Below are the code and all the weights of a small trained network. Each question names an input and a target symbol and asks about switching units off, where a switched-off unit gives its printed mean instead of its output.

import numpy as np


def w(rows, s, z=0):
    codes = np.array(rows[::2]) - 128.0
    scale = np.full(codes.shape[1], s)
    scale[-1] = z or s
    return codes * scale


def norm(h):
    return h / np.sqrt((h * h).mean(-1, keepdims=True) + 1e-5)


def f(y):
    return y / 2 * (1 + np.tanh(0.7978845608 * (y + 0.044715 * y**3)))


def softmax(a):
    e = np.exp(a - a.max(-1, keepdims=True))
    return e / e.sum(-1, keepdims=True)


def log_softmax(a):
    a = a - a.max(-1, keepdims=True)
    return a - np.log(np.exp(a).sum(-1, keepdims=True))


def net(x, mask):
    ids = ['ΛΞΦαβγεζμστω'.index(c) for c in x.split()]
    T = len(ids)
    res = E[ids] + P[:T]
    u = 0
    for l in range(3):
        q, k, v = (norm(res) @ M[l].T for M in (Q, K, V))
        z = softmax(np.where(np.tri(T) > 0, q @ k.T / 4**0.5, -1e9)) @ v
        res = res + np.where(mask[u], z, O[l][:, -1]) @ O[l][:, :-1]
        u += 1
        y = f(norm(res) @ A[l][:, :-1].T + A[l][:, -1])
        res = res + np.where(mask[u : u + 8], y, B[l][:, -1]) @ B[l][:, :-1]
        u += 8
    return log_softmax(norm(res)[-1] @ U[:, :-1].T + U[:, -1])


Q, K, V, O, A, B = {}, {}, {}, {}, {}, {}
E = w([
[171,25,94,95,144,207],'Λ',
[63,196,113,103,122,60],'Ξ',
[69,187,121,111,143,63],'Φ',
[147,71,103,109,125,196],'α',
[51,200,130,118,129,82],'β',
[125,174,93,74,148,78],'γ',
[189,43,90,36,133,197],'ε',
[98,1,85,156,208,224],'ζ',
[131,194,109,164,105,53],'μ',
[113,48,197,92,112,77],'σ',
[99,211,148,145,97,131],'τ',
[77,197,158,86,137,154],'ω',
],0.011)
P = w([
[87,14,1,223,92,116],'0',
[17,117,88,9,59,115],'1',
[61,123,98,28,50,102],'2',
[125,112,101,71,51,114],'3',
[127,123,115,78,72,120],'4',
[141,128,131,82,93,130],'5',
[173,136,133,93,101,140],'6',
[195,147,145,100,114,141],'7',
[215,155,156,119,134,145],'8',
[220,162,177,141,159,146],'9',
[228,168,179,139,177,151],'10',
[231,184,174,115,150,185],'11',
],0.0054)
Q[0] = w([
[167,99,107,79,182,147],'0.h1',
[81,108,162,86,151,123],'0.h1',
[179,10,127,76,130,198],'0.h1',
[121,157,135,102,173,165],'0.h1',
],0.012)
K[0] = w([
[157,130,161,159,190,107],'0.h1',
[147,147,122,205,106,147],'0.h1',
[203,186,252,139,191,144],'0.h1',
[151,82,116,173,136,96],'0.h1',
],0.011)
V[0] = w([
[132,89,188,201,113,91],'0.h1',
[134,2,4,146,203,1],'0.h1',
[158,136,151,188,26,89],'0.h1',
[198,139,50,181,98,116],'0.h1',
],0.0056)
O[0] = w([
[76,48,185,214,26,74,79],'0.h1',
[253,192,160,234,109,165,253],'0.h1',
[86,110,165,151,25,168,114],'0.h1',
[198,159,104,139,18,247,133],'0.h1',
],0.0056,0.0046)
A[0] = w([
[210,150,79,172,88,145,162],'0.n1',
[126,34,155,173,134,84,179],'0.n2',
[170,188,170,221,154,156,174],'0.n3',
[137,33,198,203,240,134,1],'0.n4',
[198,157,141,127,210,54,209],'0.n5',
[76,25,121,70,120,254,97],'0.n6',
[229,70,217,7,17,80,79],'0.n7',
[179,139,103,121,82,110,146],'0.n8',
],0.0061,0.0044)
B[0] = w([
[68,106,132,98,183,114,238],'0.n1',
[152,103,255,116,142,88,142],'0.n2',
[92,104,91,67,123,68,255],'0.n3',
[104,199,125,185,152,126,126],'0.n4',
[65,168,151,116,54,174,254],'0.n5',
[92,68,215,91,72,126,217],'0.n6',
[83,80,214,234,119,106,164],'0.n7',
[95,167,147,114,180,144,179],'0.n8',
],0.0072,0.0045)
Q[1] = w([
[178,14,182,161,149,168],'1.h1',
[85,254,149,87,152,18],'1.h1',
[92,29,190,234,162,66],'1.h1',
[86,70,117,235,161,94],'1.h1',
],0.0068)
K[1] = w([
[104,135,237,102,222,116],'1.h1',
[183,143,43,194,3,168],'1.h1',
[146,180,246,71,63,81],'1.h1',
[134,153,209,74,73,68],'1.h1',
],0.0072)
V[1] = w([
[74,184,90,42,159,232],'1.h1',
[3,106,210,185,254,130],'1.h1',
[139,188,175,115,148,181],'1.h1',
[77,75,213,40,24,87],'1.h1',
],0.0039)
O[1] = w([
[90,132,3,124,171,202,202],'1.h1',
[79,86,185,223,177,171,144],'1.h1',
[111,143,89,114,202,113,2],'1.h1',
[56,164,189,27,141,221,189],'1.h1',
],0.0059,0.00094)
A[1] = w([
[88,175,56,177,115,63,63],'1.n1',
[158,203,93,171,153,178,57],'1.n2',
[100,161,45,71,87,112,3],'1.n3',
[45,116,85,72,45,76,141],'1.n4',
[125,37,100,11,242,89,34],'1.n5',
[191,125,63,192,33,140,50],'1.n6',
[203,171,2,122,145,179,75],'1.n7',
[234,135,142,157,6,115,103],'1.n8',
],0.0059,0.0038)
B[1] = w([
[176,147,193,33,117,163,194],'1.n1',
[93,12,181,53,140,23,133],'1.n2',
[105,118,246,129,117,182,177],'1.n3',
[196,62,144,137,211,190,252],'1.n4',
[171,212,205,49,254,58,155],'1.n5',
[80,172,109,23,169,118,114],'1.n6',
[58,215,139,137,64,11,162],'1.n7',
[202,75,125,45,250,63,134],'1.n8',
],0.005,0.0039)
Q[2] = w([
[198,253,156,124,87,160],'2.h1',
[213,255,172,145,47,132],'2.h1',
[132,214,167,119,135,154],'2.h1',
[88,169,225,60,139,99],'2.h1',
],0.0088)
K[2] = w([
[217,146,2,220,66,141],'2.h1',
[217,114,44,198,20,144],'2.h1',
[144,115,46,242,108,142],'2.h1',
[83,74,87,189,132,50],'2.h1',
],0.0081)
V[2] = w([
[254,108,45,145,91,193],'2.h1',
[190,161,156,216,172,75],'2.h1',
[135,78,203,133,144,227],'2.h1',
[37,98,57,205,100,81],'2.h1',
],0.006)
O[2] = w([
[194,103,128,36,65,155,130],'2.h1',
[137,241,113,133,254,184,122],'2.h1',
[148,53,7,69,175,105,4],'2.h1',
[70,180,177,74,178,23,121],'2.h1',
],0.0066,0.002)
A[2] = w([
[123,131,1,55,106,190,77],'2.n1',
[230,184,161,138,9,159,38],'2.n2',
[131,75,139,81,79,148,185],'2.n3',
[14,130,118,111,134,75,74],'2.n4',
[131,135,53,119,101,153,254],'2.n5',
[75,216,50,88,123,64,160],'2.n6',
[127,218,155,146,94,172,105],'2.n7',
[80,111,197,119,142,63,169],'2.n8',
],0.0094,0.0058)
B[2] = w([
[69,150,200,132,191,129,181],'2.n1',
[122,52,161,129,171,169,221],'2.n2',
[119,199,84,160,146,128,248],'2.n3',
[167,2,123,73,146,128,149],'2.n4',
[107,145,114,157,98,95,208],'2.n5',
[154,70,96,169,109,174,254],'2.n6',
[137,82,95,159,163,76,255],'2.n7',
[111,203,173,92,104,64,225],'2.n8',
],0.01,0.0054)
U = w([
[147,215,149,45,162,227,38],'Λ',
[62,101,252,219,102,86,63],'Ξ',
[119,253,130,219,200,138,117],'Φ',
[170,149,140,40,27,137,169],'α',
[103,119,110,37,249,8,71],'β',
[176,145,74,225,55,97,254],'γ',
[111,88,135,241,11,230,75],'ε',
[212,151,30,85,157,102,204],'ζ',
[238,74,187,141,170,176,91],'μ',
[71,70,62,250,227,120,117],'σ',
[20,197,43,143,74,112,170],'τ',
[79,2,92,81,72,51,124],'ω',
],0.0089,0.0041)

Each question gives the input, a string of symbols that net reads in full, and the target symbol t.
The units are the heads (4 rows each of Q, K, V and O) and the neurons (one row each of A and B). Each row of codes is followed by its name. A weight is (code - 128) times the scale printed after its matrix; where a second scale follows, it is the last column's (O, A, B and U).
mask holds one flag per unit, layer by layer, with each layer's heads first. A switched-off unit (its flag False) gives its mean, the last column of its rows in O or B, instead of its output. The means were averaged over made-up inputs and are rounded, as every weight is.
A unit's drop is (log p(t) with every unit on - log p(t) with that unit switched off) / (log p(t) with every unit on - log p(t) with every unit switched off).
The circuit of an input: a set's keep is (log p(t) with only the set's units on - log p(t) with every unit switched off) / (log p(t) with every unit on - log p(t) with every unit switched off). Starting from the 12 units with the biggest drops (on a tie, the unit counted first), units are removed one at a time, each time the one whose removal leaves the highest keep (on an exact tie, the one counted first), for as long as the keep stays at least 0.8.
units of the circuit, in order: the units of the circuit, biggest drop first
most important unit: the unit with the biggest drop
top k neurons: the k neurons with the biggest drops, biggest first
k most important neurons of layer l: the k neurons of layer l with the biggest drops, biggest first
input ζ α Ξ γ Φ ε, target Λ: units of the circuit, in order	0.h1, 2.n7
input Φ ω β μ, target Φ: top 4 neurons	0.n6, 0.n1, 0.n8, 0.n5
input ω ε τ γ, target ω: most important unit	1.h1
input Φ α α σ μ τ, target Φ: top 4 neurons	0.n6, 0.n1, 0.n5, 1.n1
input γ μ ω, target γ: 2 most important neurons of layer 2	2.n6, 2.n7
input Φ ζ ω γ ζ ε α, target σ: units of the circuit, in order	2.h1, 1.h1
input Φ σ μ α τ, target Φ: 3 most important neurons of layer 0	0.n6, 0.n1, 0.n8
input Φ Λ μ μ μ Λ α γ, target Φ: units of the circuit, in order	2.h1, 0.n6
input Λ Φ ζ ζ β, target Λ: 2 most important neurons of layer 2	2.n1, 2.n2
input γ ω ζ τ Φ ζ, target ω: units of the circuit, in order	2.h1, 0.h1
input Λ μ γ ω σ ω Λ τ α γ, target Λ: top 4 neurons	0.n5, 2.n1, 0.n2, 2.n2
input ω Φ ε Λ ε Ξ ζ σ τ, target ω: top 2 neurons	2.n4, 0.n3
input β ζ Φ ω Φ ζ Ξ Φ Ξ γ ζ Ξ, target β: top 2 neurons	0.n1, 0.n5
input ζ α ε Ξ α ε σ α α μ Φ ζ, target ε: most important unit	0.h1
input α α γ μ α α γ β Φ, target α: units of the circuit, in order	2.h1, 0.h1, 0.n5
input Λ ζ μ α ω γ Λ Λ Ξ, target Λ: top 2 neurons	0.n5, 2.n1
input τ μ τ Λ α Φ τ β ω α γ τ, target τ: top 2 neurons	0.n7, 2.n3
input τ μ Φ ζ σ Ξ Λ β Ξ Ξ Ξ Φ, target τ: top 2 neurons	0.n7, 1.n4
input β μ γ σ σ α τ ζ ε, target ω: top 2 neurons	0.n6, 0.n7
input Ξ Ξ α, target τ: 3 most important neurons of layer 2	2.n3, 2.n2, 2.n6
input Φ ζ ζ τ Ξ Λ α ω γ σ, target β: units of the circuit, in order	0.h1
input Φ α Λ γ, target Φ: top 4 neurons	0.n6, 0.n1, 0.n5, 0.n8
input Φ τ Φ μ Ξ Ξ ω Φ, target Φ: top 3 neurons	0.n6, 0.n1, 0.n5
input ω ε Ξ ζ Λ ζ β Φ α Φ α ω, target ω: top 2 neurons	0.n6, 2.n4
input μ Φ β, target μ: top 3 neurons	2.n2, 0.n5, 1.n8
input ω Λ Ξ Φ γ Φ ω ω, target ω: 2 most important neurons of layer 1	1.n7, 1.n2
